Below is a small trained network, with its code and all its weights. Each question gives an input and a class and asks what happens when units are switched off, that is, made to give their printed mean instead of their output.

import numpy as np


def w(rows, s, z=0):
    codes = np.array(rows[::2]) - 128.0
    scale = np.full(codes.shape[1], s)
    scale[-1] = z or s
    return codes * scale


def f(y):
    return y / 2 * (1 + np.tanh(0.7978845608 * (y + 0.044715 * y**3)))


def log_softmax(a):
    a = a - a.max(-1, keepdims=True)
    return a - np.log(np.exp(a).sum(-1, keepdims=True))


def net(x, mask):
    res = np.array(x, float).reshape(1, 2) / 4 @ E
    y = f(res @ A[0][:, :-1].T + A[0][:, -1])
    res = res + np.where(mask, y, B[0][:, -1]) @ B[0][:, :-1]
    return log_softmax(res[-1] @ U[:, :-1].T + U[:, -1])


A, B = {}, {}
E = w([
[206,100,6,246,210,224,226,162,147],'x0',
[236,40,62,71,255,125,60,204,252],'x1',
],0.0095)
A[0] = w([
[124,36,204,55,135,27,40,118,207,148],'neuron 1',
[140,143,165,60,128,82,40,114,187,128],'neuron 2',
[51,229,193,139,35,232,129,35,39,244],'neuron 3',
[36,110,213,33,65,47,64,100,116,162],'neuron 4',
[95,182,229,17,33,97,75,29,108,228],'neuron 5',
[233,24,32,138,245,81,171,150,228,253],'neuron 6',
[27,221,137,193,27,211,234,95,24,156],'neuron 7',
[2,223,167,215,50,199,236,30,11,166],'neuron 8',
[48,193,152,227,56,180,243,74,33,102],'neuron 9',
[188,24,62,112,199,59,80,212,200,1],'neuron 10',
[178,60,50,134,211,66,97,254,229,147],'neuron 11',
],0.0079,0.0057)
B[0] = w([
[32,139,106,40,221,124,38,213,148,199],'neuron 1',
[63,163,177,23,184,109,67,174,60,176],'neuron 2',
[149,171,190,185,140,46,72,35,128,239],'neuron 3',
[51,196,189,59,132,65,68,130,63,222],'neuron 4',
[61,191,194,63,146,68,67,47,80,238],'neuron 5',
[41,48,38,198,142,244,242,241,200,252],'neuron 6',
[209,46,106,241,82,165,36,23,149,233],'neuron 7',
[255,122,140,244,65,110,70,8,82,252],'neuron 8',
[188,74,66,214,60,239,32,38,183,219],'neuron 9',
[221,95,126,174,205,98,58,63,157,201],'neuron 10',
[170,72,63,185,219,220,118,195,189,226],'neuron 11',
],0.0083,0.023)
U = w([
[60,56,217,157,79,51,157,72,115,57],'0',
[240,155,145,226,52,198,92,21,53,88],'1',
[64,158,220,199,44,2,203,130,48,1],'2',
[42,187,211,6,181,39,45,197,78,204],'3',
[32,37,218,209,81,20,215,137,35,1],'4',
[203,41,31,114,219,221,216,236,227,255],'5',
[80,231,191,158,81,23,94,49,64,112],'6',
],0.008,0.0058)

Each question gives the input, the list of numbers given to net, and the class t.
The units are the neurons (one row each of A and B). Each row of codes is followed by its name. A weight is (code - 128) times the scale printed after its matrix; where a second scale follows, it is the last column's (A, B and U).
mask holds one flag per neuron, in row order. A switched-off neuron (its flag False) gives its mean, the last column of its row in B, instead of its output. The means were averaged over made-up inputs and are rounded, as every weight is.
A unit's drop is (log p(t) with every unit on - log p(t) with that unit switched off) / (log p(t) with every unit on - log p(t) with every unit switched off).
The circuit of an input: a set's keep is (log p(t) with only the set's units on - log p(t) with every unit switched off) / (log p(t) with every unit on - log p(t) with every unit switched off). Starting from all 11 units, units are removed one at a time, each time the one whose removal leaves the highest keep (on an exact tie, the one counted first), for as long as the keep stays at least 0.8.
units of the circuit, in order: the units of the circuit, biggest drop first
unit that matters most: the unit with the biggest drop
top k neurons: the k neurons with the biggest drops, biggest first
drop when u is switched off: that unit's drop, to one decimal
input [-5,-5], class 6: top 2 neurons -> [neuron 5; neuron 4]
input [-2,-2], class 6: units of the circuit, in order -> [neuron 11; neuron 6]
input [-8,-2], class 3: top neuron -> [neuron 1]
input [-4,-4], class 6: top 4 neurons -> [neuron 5; neuron 4; neuron 11; neuron 6]
input [-3,-3], class 6: top 4 neurons -> [neuron 5; neuron 11; neuron 4; neuron 6]
input [-8,-3], class 6: top 2 neurons -> [neuron 3; neuron 8]
input [-7,-7], class 6: top 4 neurons -> [neuron 5; neuron 4; neuron 3; neuron 11]
input [-5,7], class 3: top 3 neurons -> [neuron 2; neuron 1; neuron 9]
input [1,0], class 5: top 2 neurons -> [neuron 8; neuron 5]
input [-1,0], class 3: top 3 neurons -> [neuron 8; neuron 7; neuron 9]
input [-7,-6], class 6: top 2 neurons -> [neuron 5; neuron 4]
input [0,0], class 0: drop when neuron 11 is switched off -> 0.7
input [-6,5], class 3: drop when neuron 8 is switched off -> 0.0
input [-1,-1], class 6: drop when neuron 7 is switched off -> 0.1
input [-6,-2], class 6: unit that matters most -> neuron 3
